Below are the code and all the weights of a small trained network. Each question names an input and a class and asks about switching units off, where a switched-off unit gives its printed mean instead of its output.

import numpy as np


def w(rows, s, z=0):
    codes = np.array(rows[::2]) - 128.0
    scale = np.full(codes.shape[1], s)
    scale[-1] = z or s
    return codes * scale


def f(y):
    return np.maximum(y, 0)


def log_softmax(a):
    a = a - a.max(-1, keepdims=True)
    return a - np.log(np.exp(a).sum(-1, keepdims=True))


def net(x, mask):
    res = np.array(x, float).reshape(1, 8) / 4 @ E
    y = f(res @ A[0][:, :-1].T + A[0][:, -1])
    res = res + np.where(mask, y, B[0][:, -1]) @ B[0][:, :-1]
    return log_softmax(res[-1] @ U[:, :-1].T + U[:, -1])


A, B = {}, {}
E = w([
[110,83,99,97,117,146,157,74,140,155,123,127],'x0',
[106,80,156,170,106,86,157,100,135,147,137,81],'x1',
[141,95,138,87,87,159,134,129,50,111,135,58],'x2',
[112,154,111,126,113,147,67,68,108,124,249,124],'x3',
[40,120,134,77,110,102,125,93,95,105,124,106],'x4',
[125,51,52,74,198,98,102,205,134,162,149,121],'x5',
[94,99,143,98,146,84,89,178,151,154,125,179],'x6',
[174,85,94,106,107,148,113,181,69,148,123,91],'x7',
],0.015)
A[0] = w([
[152,134,112,170,125,145,154,155,125,114,142,110,3],'n0',
[199,135,81,209,147,148,151,108,141,141,117,101,109],'n1',
[121,253,147,176,128,115,108,97,165,115,157,190,129],'n2',
[44,134,123,109,137,82,90,112,118,112,149,124,131],'n3',
[120,114,96,98,138,172,126,114,120,148,189,151,48],'n4',
[131,133,199,156,107,77,170,117,103,93,58,101,103],'n5',
[135,163,101,105,159,144,129,184,101,99,106,134,34],'n6',
[179,107,102,103,159,109,72,188,100,133,158,104,90],'n7',
[180,127,110,152,119,158,175,113,132,151,132,115,110],'n8',
[136,141,154,124,108,154,124,105,99,101,174,101,40],'n9',
[109,108,155,149,105,133,133,75,120,171,148,133,41],'n10',
],0.014,0.0076)
B[0] = w([
[99,146,158,152,111,145,104,125,100,116,150,111,146],'n0',
[119,71,169,164,127,177,125,123,182,106,156,94,197],'n1',
[251,214,205,71,198,177,89,58,136,111,104,105,252],'n2',
[123,68,154,105,143,116,154,76,129,129,162,110,188],'n3',
[122,110,107,126,94,99,131,113,91,107,105,71,178],'n4',
[63,141,113,172,66,189,126,95,129,162,113,138,199],'n5',
[180,149,139,145,166,154,115,155,152,70,90,119,169],'n6',
[122,201,106,159,90,134,122,174,113,154,180,184,211],'n7',
[160,110,207,187,129,165,114,150,157,144,160,117,175],'n8',
[131,133,126,137,153,118,159,193,202,126,138,199,172],'n9',
[129,153,170,101,149,154,89,101,127,129,71,112,159],'n10',
],0.012,0.023)
U = w([
[162,173,173,132,115,180,116,93,117,95,125,89,154],'0',
[79,82,109,85,125,87,150,50,116,124,129,95,74],'1',
[103,127,104,102,116,86,120,114,65,110,171,120,32],'2',
[103,202,154,122,81,143,121,82,83,154,166,110,22],'3',
[148,131,97,128,118,109,109,184,104,148,166,145,137],'4',
[148,183,111,94,161,113,134,173,141,133,4,171,119],'5',
[141,87,170,130,211,74,134,158,202,148,122,157,254],'6',
[89,130,149,179,87,154,135,136,144,135,114,128,172],'7',
],0.014,0.0096)

Each question gives the input, the list of numbers given to net, and the class t.
The units are the neurons (one row each of A and B). Each row of codes is followed by its name. A weight is (code - 128) times the scale printed after its matrix; where a second scale follows, it is the last column's (A, B and U).
mask holds one flag per neuron, in row order. A switched-off neuron (its flag False) gives its mean, the last column of its row in B, instead of its output. The means were averaged over made-up inputs and are rounded, as every weight is.
A unit's drop is (log p(t) with every unit on - log p(t) with that unit switched off) / (log p(t) with every unit on - log p(t) with every unit switched off).
The circuit of an input: a set's keep is (log p(t) with only the set's units on - log p(t) with every unit switched off) / (log p(t) with every unit on - log p(t) with every unit switched off). Starting from all 11 units, units are removed one at a time, each time the one whose removal leaves the highest keep (on an exact tie, the one counted first), for as long as the keep stays at least 0.8.
units of the circuit, in order: the units of the circuit, biggest drop first
unit that matters most: the unit with the biggest drop
k most important neurons: the k neurons with the biggest drops, biggest first
drop when u is switched off: that unit's drop, to one decimal
input [-3,-1,1,-7,-3,3,2,-8], class 5: units of the circuit, in order : n1
input [8,-1,1,-3,-1,-3,6,-4], class 5: units of the circuit, in order : n1, n8
input [-2,3,7,-3,-1,2,2,2], class 4: units of the circuit, in order : n2, n1
input [8,1,6,0,6,-5,1,-8], class 3: 4 most important neurons : n5, n2, n10, n1
input [1,3,8,8,-1,6,1,-6], class 1: units of the circuit, in order : n3, n2
input [5,-7,5,-6,7,1,4,-1], class 5: 3 most important neurons : n6, n1, n4
input [-5,8,6,4,-5,6,1,-5], class 4: units of the circuit, in order : n2, n7
input [-1,-5,4,-7,8,-6,4,-4], class 3: 2 most important neurons : n5, n1
input [2,-6,0,-6,-3,1,1,7], class 5: 2 most important neurons : n6, n3
input [-6,7,4,-7,8,7,-6,1], class 7: 2 most important neurons : n2, n5
input [4,2,-4,1,4,-5,-8,6], class 7: 2 most important neurons : n2, n9
input [7,-8,3,-5,-4,6,2,5], class 4: 3 most important neurons : n7, n2, n10
input [4,3,0,-6,-1,8,-5,6], class 4: 3 most important neurons : n7, n2, n5
input [-6,8,5,5,0,1,2,0], class 6: unit that matters most : n9
input [6,-3,6,-3,-7,4,3,-7], class 6: 2 most important neurons : n2, n5
input [-8,-4,7,-5,-3,7,1,6], class 4: 2 most important neurons : n7, n2
input [7,7,2,2,-2,3,2,6], class 4: 2 most important neurons : n2, n5
input [2,-5,-2,-8,-3,6,4,-5], class 5: 2 most important neurons : n1, n3
input [0,8,2,4,5,-5,0,7], class 7: 2 most important neurons : n2, n9
input [0,7,7,7,7,8,0,-4], class 1: units of the circuit, in order : n3
input [-1,7,-6,-3,-4,-2,4,-2], class 0: drop when n2 is switched off : 0.1
input [4,-4,3,2,-2,1,-1,6], class 4: drop when n2 is switched off : 0.5
input [-1,-7,-7,4,0,6,0,-8], class 0: drop when n2 is switched off : 2.0
input [-4,6,5,6,-2,-2,-4,3], class 7: drop when n2 is switched off : 0.7
